Below are the code and all the weights of a small trained network. Each question names an input and a class and asks about switching units off, where a switched-off unit gives its printed mean instead of its output.

import numpy as np


def w(rows, s, z=0):
    codes = np.array(rows[::2]) - 128.0
    scale = np.full(codes.shape[1], s)
    scale[-1] = z or s
    return codes * scale


def f(y):
    return np.maximum(y, 0)


def log_softmax(a):
    a = a - a.max(-1, keepdims=True)
    return a - np.log(np.exp(a).sum(-1, keepdims=True))


def net(x, mask):
    res = np.array(x, float).reshape(1, 4) / 4 @ E
    y = f(res @ A[0][:, :-1].T + A[0][:, -1])
    res = res + np.where(mask, y, B[0][:, -1]) @ B[0][:, :-1]
    return log_softmax(res[-1] @ U[:, :-1].T + U[:, -1])


A, B = {}, {}
E = w([
[121,154,254,117,16,202,69],'x0',
[23,17,77,36,95,182,112],'x1',
[190,31,145,164,194,206,107],'x2',
[150,38,178,125,48,73,243],'x3',
],0.0093)
A[0] = w([
[112,221,86,185,135,143,13,227],'N1',
[168,17,143,164,181,205,113,77],'N2',
[223,115,143,201,145,142,113,165],'N3',
[200,136,193,175,95,76,191,115],'N4',
[24,15,104,38,129,178,122,4],'N5',
[125,1,146,127,60,68,206,77],'N6',
[95,67,11,131,251,11,208,78],'N7',
[148,92,176,141,109,51,218,125],'N8',
[61,203,104,122,227,201,67,87],'N9',
[100,136,233,110,70,192,97,52],'N10',
[41,203,113,92,81,37,147,112],'N11',
[119,122,68,129,211,106,126,147],'N12',
],0.008,0.0028)
B[0] = w([
[143,80,127,116,153,75,83,217],'N1',
[228,140,138,12,6,115,189,205],'N2',
[159,168,161,93,124,47,166,193],'N3',
[122,107,135,152,146,67,85,206],'N4',
[119,213,225,158,254,15,172,218],'N5',
[90,58,122,134,138,140,39,233],'N6',
[117,208,170,174,40,196,68,251],'N7',
[85,53,114,146,162,114,120,210],'N8',
[116,28,105,126,132,128,97,205],'N9',
[105,198,150,228,60,185,77,198],'N10',
[184,134,127,32,74,84,162,197],'N11',
[138,126,168,154,102,148,77,186],'N12',
],0.0094,0.013)
U = w([
[103,186,164,200,63,202,101,73],'0',
[133,178,186,160,220,51,171,234],'1',
[101,9,118,122,136,122,74,92],'2',
[160,138,136,2,46,109,180,147],'3',
[118,118,130,130,124,142,155,252],'4',
[113,144,89,101,147,162,238,48],'5',
[93,129,70,124,131,186,183,48],'6',
],0.0094,0.0037)

Each question gives the input, the list of numbers given to net, and the class t.
The units are the neurons (one row each of A and B). Each row of codes is followed by its name. A weight is (code - 128) times the scale printed after its matrix; where a second scale follows, it is the last column's (A, B and U).
mask holds one flag per neuron, in row order. A switched-off neuron (its flag False) gives its mean, the last column of its row in B, instead of its output. The means were averaged over made-up inputs and are rounded, as every weight is.
A unit's drop is (log p(t) with every unit on - log p(t) with that unit switched off) / (log p(t) with every unit on - log p(t) with every unit switched off).
The circuit of an input: a set's keep is (log p(t) with only the set's units on - log p(t) with every unit switched off) / (log p(t) with every unit on - log p(t) with every unit switched off). Starting from all 12 units, units are removed one at a time, each time the one whose removal leaves the highest keep (on an exact tie, the one counted first), for as long as the keep stays at least 0.8.
units of the circuit, in order: the units of the circuit, biggest drop first
unit that matters most: the unit with the biggest drop
top k neurons: the k neurons with the biggest drops, biggest first
drop when u is switched off: that unit's drop, to one decimal
input [0,2,4,3], class 3: top 2 neurons	(N2 N9)
input [6,-1,7,-8], class 2: units of the circuit, in order	(N9)
input [-4,0,4,-2], class 0: top 3 neurons	(N7 N11 N12)
input [-7,-4,2,-8], class 2: top 3 neurons	(N9 N1 N10)
input [-4,2,-7,7], class 2: top 3 neurons	(N6 N8 N2)
input [-7,8,-5,-8], class 1: top 3 neurons	(N5 N6 N10)
input [-6,-7,-8,4], class 3: top 3 neurons	(N11 N5 N10)
input [2,3,-3,-5], class 2: top 2 neurons	(N9 N2)
input [-3,4,-3,1], class 1: top 3 neurons	(N5 N2 N10)
input [-8,-8,8,-2], class 0: top 2 neurons	(N7 N5)
input [0,-3,4,-6], class 2: top 3 neurons	(N5 N9 N1)
input [1,-3,7,2], class 3: top 2 neurons	(N2 N5)
input [-7,-4,-8,-7], class 3: top 2 neurons	(N11 N10)
input [6,-5,-1,8], class 2: unit that matters most	N7
input [6,0,8,-6], class 3: drop when N7 is switched off	0.2
input [-4,6,4,-4], class 1: drop when N5 is switched off	1.5
input [3,-5,-8,8], class 2: drop when N6 is switched off	0.2
